Below is a small trained network, with its code and all its weights. Each question gives an input and a class and asks what happens when units are switched off, that is, made to give their printed mean instead of their output.

import numpy as np


def w(rows, s, z=0):
    codes = np.array(rows[::2]) - 128.0
    scale = np.full(codes.shape[1], s)
    scale[-1] = z or s
    return codes * scale


def f(y):
    return np.maximum(y, 0)


def log_softmax(a):
    a = a - a.max(-1, keepdims=True)
    return a - np.log(np.exp(a).sum(-1, keepdims=True))


def net(x, mask):
    res = np.array(x, float).reshape(1, 3) / 4 @ E
    y = f(res @ A[0][:, :-1].T + A[0][:, -1])
    res = res + np.where(mask, y, B[0][:, -1]) @ B[0][:, :-1]
    return log_softmax(res[-1] @ U[:, :-1].T + U[:, -1])


A, B = {}, {}
E = w([
[114,18,83,251],'x0',
[110,221,54,202],'x1',
[255,101,53,52],'x2',
],0.0089)
A[0] = w([
[212,119,36,100,192],'n0',
[169,249,135,128,41],'n1',
[144,216,170,85,61],'n2',
[91,53,48,194,46],'n3',
[140,234,170,93,44],'n4',
[45,168,188,175,237],'n5',
[154,210,142,68,71],'n6',
[142,84,94,175,33],'n7',
[95,173,138,31,71],'n8',
[204,90,41,76,169],'n9',
[130,61,189,94,63],'n10',
[143,78,183,108,51],'n11',
[73,142,188,189,223],'n12',
[128,52,128,157,107],'n13',
[143,89,172,112,44],'n14',
[195,127,32,107,121],'n15',
[77,137,151,145,103],'n16',
[110,197,65,141,67],'n17',
[110,164,37,158,52],'n18',
[54,146,232,175,246],'n19',
[131,78,82,180,94],'n20',
[129,238,19,188,114],'n21',
[141,45,228,124,175],'n22',
[130,82,194,67,3],'n23',
[76,142,101,66,102],'n24',
[165,83,93,195,41],'n25',
[145,151,187,84,36],'n26',
[112,173,107,102,68],'n27',
],0.011,0.0013)
B[0] = w([
[60,142,47,108,224],'n0',
[140,83,188,156,198],'n1',
[125,84,138,173,200],'n2',
[139,101,184,152,225],'n3',
[121,67,136,162,205],'n4',
[84,127,52,87,238],'n5',
[106,80,152,161,203],'n6',
[146,71,144,187,181],'n7',
[94,67,171,210,200],'n8',
[40,139,75,116,227],'n9',
[182,187,130,42,184],'n10',
[161,175,142,77,171],'n11',
[108,116,99,102,222],'n12',
[154,121,172,158,188],'n13',
[184,177,164,82,161],'n14',
[51,117,42,112,210],'n15',
[106,115,87,118,177],'n16',
[173,155,167,85,182],'n17',
[200,138,154,87,183],'n18',
[55,170,53,92,248],'n19',
[128,95,161,157,194],'n20',
[254,235,178,44,231],'n21',
[165,160,140,88,208],'n22',
[194,164,151,120,184],'n23',
[129,77,132,125,159],'n24',
[102,94,201,182,193],'n25',
[139,97,151,178,175],'n26',
[100,135,176,136,160],'n27',
],0.0081,0.011)
U = w([
[42,190,8,102,204],'0',
[228,233,156,68,205],'1',
[119,118,177,216,1],'2',
],0.014,0.0015)

Each question gives the input, the list of numbers given to net, and the class t.
The units are the neurons (one row each of A and B). Each row of codes is followed by its name. A weight is (code - 128) times the scale printed after its matrix; where a second scale follows, it is the last column's (A, B and U).
mask holds one flag per neuron, in row order. A switched-off neuron (its flag False) gives its mean, the last column of its row in B, instead of its output. The means were averaged over made-up inputs and are rounded, as every weight is.
A unit's drop is (log p(t) with every unit on - log p(t) with that unit switched off) / (log p(t) with every unit on - log p(t) with every unit switched off).
The circuit of an input: a set's keep is (log p(t) with only the set's units on - log p(t) with every unit switched off) / (log p(t) with every unit on - log p(t) with every unit switched off). Starting from the 12 units with the biggest drops (on a tie, the unit counted first), units are removed one at a time, each time the one whose removal leaves the highest keep (on an exact tie, the one counted first), for as long as the keep stays at least 0.8.
circuit, biggest first: the units of the circuit, biggest drop first
unit that matters most: the unit with the biggest drop
top k neurons: the k neurons with the biggest drops, biggest first
drop of u: that unit's drop, to one decimal
input [6,-6,-8], class 0: unit that matters most : n19
input [6,-7,-6], class 1: circuit, biggest first : n22; n10
input [4,-5,6], class 0: top 3 neurons : n9; n21; n0
input [-4,0,3], class 2: top 2 neurons : n19; n5
input [8,5,7], class 2: top 4 neurons : n25; n3; n19; n7
input [0,7,6], class 1: top 4 neurons : n21; n18; n19; n17
input [-1,1,0], class 1: top 2 neurons : n9; n19
input [-6,-2,6], class 0: top 2 neurons : n0; n9
input [5,4,-2], class 2: top 2 neurons : n25; n10
input [-4,-8,8], class 0: top 2 neurons : n9; n0
input [8,-6,8], class 0: top 3 neurons : n9; n0; n15
input [7,6,4], class 2: top 2 neurons : n25; n7
input [-8,3,6], class 2: top 2 neurons : n1; n8
input [-4,7,3], class 1: circuit, biggest first : n21
input [4,-6,3], class 1: drop of n20 : 0.0
input [5,7,3], class 1: drop of n21 : 0.8
input [0,7,3], class 1: drop of n21 : 0.3
